grid =
[[-18  36  41  12  -6 -15  -6 -26  -5 -26   4 -36  -6]
 [ 70   7   7  31  11   3 -30 -12  -3  53 -14  14  12]
 [-40  13  21  29  29   6  23  12  17  13 -10  12   9]]
Indices start at 1.
Report the entry directly above -12.
-26
The entry in the top-right corner is -6
The entry at row 1, column 2 -> 36
The entry at row 2, column 2 -> 7
The entry at the centre: -30
The entry just left of the centre entry: 3
Report the entry at row 1, column 3.
41
The largest entry: 70
The entry in the bottom-right corner -> 9
Report the entry in the bottom-left corner.
-40
Report the entry at row 2, column 3.
7
The entry directly above 11 is -6
Report the top-left entry.
-18

M =
[[ 28  17 -18  -9  32 -22 -34  -3 -18  18 -19  23   8 -18  11]
 [-33  41 -34 -11  39 -30  22 -34 -34  33  16  35  31 -31  26]
 [ 34  10 -38  31 -47 -18  -2 -52 -23   9  12 -40  -5 -31   6]
 [ 22 -26  -7  57 -51 -16  29   2 -14 -22  40 -45 -29 -14  -6]]
Rows and columns are numbered from 1.
The entry just right of 32 is -22
The entry just left of the largest entry?
A: -7
The top-right entry -> 11
The bottom-right entry?
A: -6
The entry directly above the largest entry?
A: 31
The entry at row 1, column 3?
A: -18
The entry in row 2 and column 1?
A: -33
The entry in the top-left corner is 28
The minimum -> -52
The entry in row 1 and column 2?
A: 17
The entry in row 3 and column 3?
A: -38
The entry at row 3, column 1?
A: 34
The entry just left of 12?
A: 9
The entry in row 2 and column 3?
A: -34
The largest entry: 57
The entry directly below the smallest entry: 2
The entry just right of the largest entry?
A: -51
The entry directly above the smallest entry is -34
The entry in the bottom-left corner?
A: 22

arr = ((169, 130, 77, 77, 150, 147, 140, 67, 88, 125, 133), (122, 174, 58, 155, 86, 83, 97, 156, 74, 192, 99))
Find the entry just right of 83.
Answer: 97
Find the 2nd largest entry.
Answer: 174
Find the entry just right of the largest entry.
Answer: 99
Find the entry just right of 88.
Answer: 125

X = [1 2 7 5]
The entry just right of 7: 5
Report the entry just right of 2.
Answer: 7
The third entry from the right -> 2

Questions about the row below.
1) Give the entry just left of -64.
2) Give the entry just right of -27.
-9,-64,-27,-5,-67,53,1,-68,-63
1) -9
2) -5
